Here is a tiny trained network, its code and every weight. The questions are about switching its units off for an input and a class, where a switched-off unit gives its printed mean instead of its output.

import numpy as np


def w(rows, s, z=0):
    codes = np.array(rows[::2]) - 128.0
    scale = np.full(codes.shape[1], s)
    scale[-1] = z or s
    return codes * scale


def f(y):
    return np.maximum(y, 0)


def log_softmax(a):
    a = a - a.max(-1, keepdims=True)
    return a - np.log(np.exp(a).sum(-1, keepdims=True))


def net(x, mask):
    res = np.array(x, float).reshape(1, 7) / 4 @ E
    y = f(res @ A[0][:, :-1].T + A[0][:, -1])
    res = res + np.where(mask, y, B[0][:, -1]) @ B[0][:, :-1]
    return log_softmax(res[-1] @ U[:, :-1].T + U[:, -1])


A, B = {}, {}
E = w([
[128,128,127,128,134],'x0',
[254,179,169,151,130],'x1',
[80,185,117,238,118],'x2',
[129,213,26,78,141],'x3',
[127,128,129,128,126],'x4',
[129,126,127,129,127],'x5',
[128,129,127,128,125],'x6',
],0.008)
A[0] = w([
[117,76,155,125,147,80],'n1',
[112,33,182,134,121,86],'n2',
[124,125,122,116,128,122],'n3',
[44,97,133,141,134,104],'n4',
[113,122,85,23,134,146],'n5',
[213,59,190,2,156,73],'n6',
[134,164,99,119,137,139],'n7',
[109,119,128,139,127,90],'n8',
[57,202,105,213,118,21],'n9',
[125,121,106,86,141,162],'n10',
[126,111,134,127,126,112],'n11',
[123,125,119,116,134,105],'n12',
[56,202,103,218,138,204],'n13',
[187,175,146,98,133,41],'n14',
[151,155,155,206,134,101],'n15',
[169,120,181,246,134,113],'n16',
[111,28,186,129,115,68],'n17',
[144,250,58,110,154,2],'n18',
[153,133,173,216,116,115],'n19',
[120,52,178,152,136,162],'n20',
[240,158,134,129,157,130],'n21',
[75,109,130,146,138,57],'n22',
[101,151,117,147,120,64],'n23',
[124,71,161,145,129,149],'n24',
[217,181,141,99,141,20],'n25',
[77,174,98,199,134,55],'n26',
[76,126,65,22,131,143],'n27',
[111,128,103,66,129,137],'n28',
[148,209,65,125,132,15],'n29',
[114,115,95,99,139,77],'n30',
[15,77,110,127,150,203],'n31',
[122,121,110,113,129,96],'n32',
[11,73,110,152,135,55],'n33',
[40,97,129,146,135,54],'n34',
[87,127,93,73,121,123],'n35',
[148,126,140,166,130,124],'n36',
[170,114,172,167,98,99],'n37',
[122,127,106,109,140,91],'n38',
[106,128,97,69,128,137],'n39',
[78,178,110,184,129,33],'n40',
[139,132,152,176,122,114],'n41',
[138,232,56,96,128,161],'n42',
],0.0095,0.0057)
B[0] = w([
[131,131,92,125,137,155],'n1',
[140,125,60,125,117,196],'n2',
[126,126,130,127,136,137],'n3',
[135,137,126,129,64,183],'n4',
[125,129,132,130,213,224],'n5',
[122,143,123,140,3,234],'n6',
[126,126,100,121,123,170],'n7',
[123,125,139,129,116,133],'n8',
[147,120,22,119,122,182],'n9',
[128,116,125,127,161,181],'n10',
[128,128,119,127,130,136],'n11',
[130,131,136,131,138,134],'n12',
[129,122,205,132,73,249],'n13',
[128,118,66,116,128,157],'n14',
[116,129,181,126,167,182],'n15',
[117,135,209,127,190,218],'n16',
[137,122,54,119,126,194],'n17',
[135,136,170,143,6,195],'n18',
[120,131,190,122,175,197],'n19',
[138,131,104,133,58,214],'n20',
[129,127,106,141,48,216],'n21',
[124,132,154,136,98,146],'n22',
[124,131,100,123,138,138],'n23',
[136,134,105,132,83,188],'n24',
[132,114,41,116,136,171],'n25',
[140,126,50,127,113,172],'n26',
[126,124,154,129,230,239],'n27',
[128,125,137,128,178,184],'n28',
[126,134,168,138,48,170],'n29',
[124,127,152,131,161,148],'n30',
[144,127,39,118,128,254],'n31',
[127,134,140,132,144,137],'n32',
[126,137,168,138,46,198],'n33',
[123,134,161,134,72,170],'n34',
[127,132,150,125,182,187],'n35',
[122,129,151,130,145,157],'n36',
[111,129,174,126,154,176],'n37',
[123,117,147,131,139,140],'n38',
[128,126,140,126,179,186],'n39',
[135,123,54,118,129,159],'n40',
[127,128,161,127,153,163],'n41',
[124,116,47,116,134,243],'n42',
],0.037,0.0074)
U = w([
[161,104,9,93,151,247],'0',
[134,149,186,171,42,96],'1',
[99,124,206,124,253,44],'2',
],0.0072,0.0013)

Each question gives the input, the list of numbers given to net, and the class t.
The units are the neurons (one row each of A and B). Each row of codes is followed by its name. A weight is (code - 128) times the scale printed after its matrix; where a second scale follows, it is the last column's (A, B and U).
mask holds one flag per neuron, in row order. A switched-off neuron (its flag False) gives its mean, the last column of its row in B, instead of its output. The means were averaged over made-up inputs and are rounded, as every weight is.
A unit's drop is (log p(t) with every unit on - log p(t) with that unit switched off) / (log p(t) with every unit on - log p(t) with every unit switched off).
unit that matters most: the unit with the biggest drop
k most important neurons: the k neurons with the biggest drops, biggest first
drop of u: that unit's drop, to one decimal
input [-3,1,-5,-3,-3,-4,8], class 1: unit that matters most	n6
input [-5,6,-8,-3,-5,8,0], class 1: 3 most important neurons	(n6, n31, n42)
input [4,7,1,7,-1,8,-5], class 1: 2 most important neurons	(n18, n29)
input [-3,6,7,7,-1,-6,-3], class 1: 3 most important neurons	(n18, n13, n29)
input [-1,-3,0,-8,1,3,-5], class 0: 2 most important neurons	(n17, n2)
input [0,1,2,-6,2,0,-2], class 2: 2 most important neurons	(n6, n16)
input [3,1,-7,-4,5,2,3], class 1: 4 most important neurons	(n6, n31, n42, n9)
input [-1,5,-7,-1,-8,-6,-8], class 1: 2 most important neurons	(n6, n31)
input [2,4,-6,-1,0,-8,-4], class 1: 3 most important neurons	(n6, n31, n42)
input [0,1,-4,-2,4,4,8], class 1: 3 most important neurons	(n31, n42, n6)
input [-5,4,5,5,1,-4,-8], class 1: 2 most important neurons	(n18, n13)
input [3,7,7,5,-7,-3,-5], class 1: 2 most important neurons	(n18, n13)
input [-8,-2,0,4,5,-5,8], class 2: drop of n2	0.0
input [2,-3,0,7,1,3,-7], class 2: most important neuron	(n27)
input [-7,3,4,4,-7,-7,1], class 1: drop of n18	0.1
input [1,0,-6,7,8,4,8], class 2: drop of n27	0.4
